Below is a small trained network, with its code and all its weights. Each question gives an input and a target symbol and asks what happens when units are switched off, that is, made to give their printed mean instead of their output.

import numpy as np


def w(rows, s, z=0):
    codes = np.array(rows[::2]) - 128.0
    scale = np.full(codes.shape[1], s)
    scale[-1] = z or s
    return codes * scale


def norm(h):
    return h / np.sqrt((h * h).mean(-1, keepdims=True) + 1e-5)


def softmax(a):
    e = np.exp(a - a.max(-1, keepdims=True))
    return e / e.sum(-1, keepdims=True)


def log_softmax(a):
    a = a - a.max(-1, keepdims=True)
    return a - np.log(np.exp(a).sum(-1, keepdims=True))


def net(x, mask):
    ids = ['Σαγζθμτ'.index(c) for c in x.split()]
    T = len(ids)
    res = E[ids] + P[:T]
    u = 0
    for l in range(3):
        r = norm(res)
        for j in range(2):
            rows = slice(2 * j, 2 * j + 2)
            q, k, v = (r @ M[l][rows].T for M in (Q, K, V))
            z = softmax(np.where(np.tri(T) > 0, q @ k.T / 2**0.5, -1e9)) @ v
            o = O[l][rows]
            res = res + np.where(mask[u + j], z, o[:, -1]) @ o[:, :-1]
        u += 2
    return log_softmax(norm(res)[-1] @ U[:, :-1].T + U[:, -1])


Q, K, V, O = {}, {}, {}, {}
E = w([
[119,98,118,130],'Σ',
[15,130,177,95],'α',
[97,95,55,84],'γ',
[161,156,137,254],'ζ',
[188,150,179,113],'θ',
[72,144,181,181],'μ',
[215,182,229,177],'τ',
],0.019)
P = w([
[49,139,153,251],'0',
[51,131,142,251],'1',
[101,137,141,238],'2',
[91,136,143,238],'3',
[130,134,148,209],'4',
[153,135,143,214],'5',
[159,128,157,207],'6',
[165,124,168,212],'7',
[149,126,172,240],'8',
],0.0035)
Q[0] = w([
[185,62,143,73],'L0H1',
[173,184,13,63],'L0H1',
[209,209,2,163],'L0H2',
[138,252,165,236],'L0H2',
],0.0081)
K[0] = w([
[126,19,157,66],'L0H1',
[121,108,118,9],'L0H1',
[161,65,154,210],'L0H2',
[132,213,99,160],'L0H2',
],0.011)
V[0] = w([
[37,162,87,128],'L0H1',
[123,85,168,211],'L0H1',
[143,69,209,255],'L0H2',
[154,181,251,103],'L0H2',
],0.0069)
O[0] = w([
[94,122,175,142,213],'L0H1',
[201,62,69,2,204],'L0H1',
[139,81,217,211,192],'L0H2',
[107,195,72,64,3],'L0H2',
],0.0066,0.0042)
Q[1] = w([
[179,67,203,231],'L1H1',
[217,174,115,133],'L1H1',
[142,15,107,181],'L1H2',
[155,9,115,223],'L1H2',
],0.013)
K[1] = w([
[214,38,111,171],'L1H1',
[191,190,145,165],'L1H1',
[118,123,6,141],'L1H2',
[126,129,9,60],'L1H2',
],0.014)
V[1] = w([
[91,112,70,47],'L1H1',
[1,185,165,208],'L1H1',
[145,126,51,58],'L1H2',
[104,236,147,169],'L1H2',
],0.0075)
O[1] = w([
[92,177,92,149,112],'L1H1',
[156,195,247,164,195],'L1H1',
[114,57,132,150,127],'L1H2',
[186,134,147,121,1],'L1H2',
],0.014,0.004)
Q[2] = w([
[95,223,165,68],'L2H1',
[6,138,165,247],'L2H1',
[134,158,99,201],'L2H2',
[183,152,111,45],'L2H2',
],0.014)
K[2] = w([
[165,164,129,151],'L2H1',
[23,210,115,60],'L2H1',
[201,81,148,171],'L2H2',
[91,205,186,11],'L2H2',
],0.012)
V[2] = w([
[139,186,37,135],'L2H1',
[142,190,166,48],'L2H1',
[165,181,129,140],'L2H2',
[175,105,82,246],'L2H2',
],0.013)
O[2] = w([
[139,181,196,123,55],'L2H1',
[64,93,161,105,29],'L2H1',
[170,111,164,199,83],'L2H2',
[246,95,180,108,254],'L2H2',
],0.013,0.0061)
U = w([
[149,53,37,95,99],'Σ',
[72,64,160,126,252],'α',
[118,204,71,153,194],'γ',
[222,70,169,174,80],'ζ',
[163,142,153,8,99],'θ',
[134,196,206,169,9],'μ',
[95,197,173,49,230],'τ',
],0.016,0.0029)

Each question gives the input, a string of symbols that net reads in full, and the target symbol t.
The units are the heads (2 rows each of Q, K, V and O). Each row of codes is followed by its name. A weight is (code - 128) times the scale printed after its matrix; where a second scale follows, it is the last column's (O and U).
mask holds one flag per head, layer by layer. A switched-off head (its flag False) gives its mean, the last column of its rows in O, instead of its output. The means were averaged over made-up inputs and are rounded, as every weight is.
A unit's drop is (log p(t) with every unit on - log p(t) with that unit switched off) / (log p(t) with every unit on - log p(t) with every unit switched off).
The circuit of an input: a set's keep is (log p(t) with only the set's units on - log p(t) with every unit switched off) / (log p(t) with every unit on - log p(t) with every unit switched off). Starting from all 6 units, units are removed one at a time, each time the one whose removal leaves the highest keep (on an exact tie, the one counted first), for as long as the keep stays at least 0.8.
circuit, biggest first: the units of the circuit, biggest drop first
most important unit: the unit with the biggest drop
heads that matter: for each layer, one digit per head in row order, 1 if its drop is at least 0.15 and else 0, layers parted by /
drop when u is switched off: that unit's drop, to one decimal
input γ α γ μ, target α: circuit, biggest first => (L1H2 L2H2)
input Σ τ γ θ γ θ, target Σ: circuit, biggest first => (L1H1 L2H1)
input γ γ θ, target θ: heads that matter => 01 / 11 / 10
input μ μ Σ μ α, target τ: circuit, biggest first => (L1H1 L0H1 L0H2)
input γ γ α γ, target α: circuit, biggest first => (L1H2 L1H1 L2H1)
input γ μ γ, target γ: circuit, biggest first => (L0H1 L1H1 L0H2)
input γ γ γ ζ μ μ Σ, target Σ: heads that matter => 00 / 10 / 00
input ζ Σ γ γ γ ζ γ γ, target ζ: circuit, biggest first => (L0H1 L2H2)
input γ Σ γ μ α μ γ, target α: most important unit => L2H1
input α γ Σ α μ, target α: heads that matter => 00 / 01 / 10
input θ μ Σ μ μ, target Σ: circuit, biggest first => (L0H1 L1H1)
input μ γ α, target τ: heads that matter => 01 / 11 / 00
input μ γ μ θ, target θ: circuit, biggest first => (L0H2 L1H2 L2H1)
input Σ θ θ, target Σ: most important unit => L1H1
input Σ μ γ γ τ μ ζ γ, target ζ: drop when L2H1 is switched off => 0.0
input μ μ α μ μ θ, target α: drop when L1H1 is switched off => 0.3
input γ μ τ μ γ, target γ: drop when L1H2 is switched off => 0.3
input μ γ Σ γ μ γ α θ, target α: drop when L0H2 is switched off => 0.4
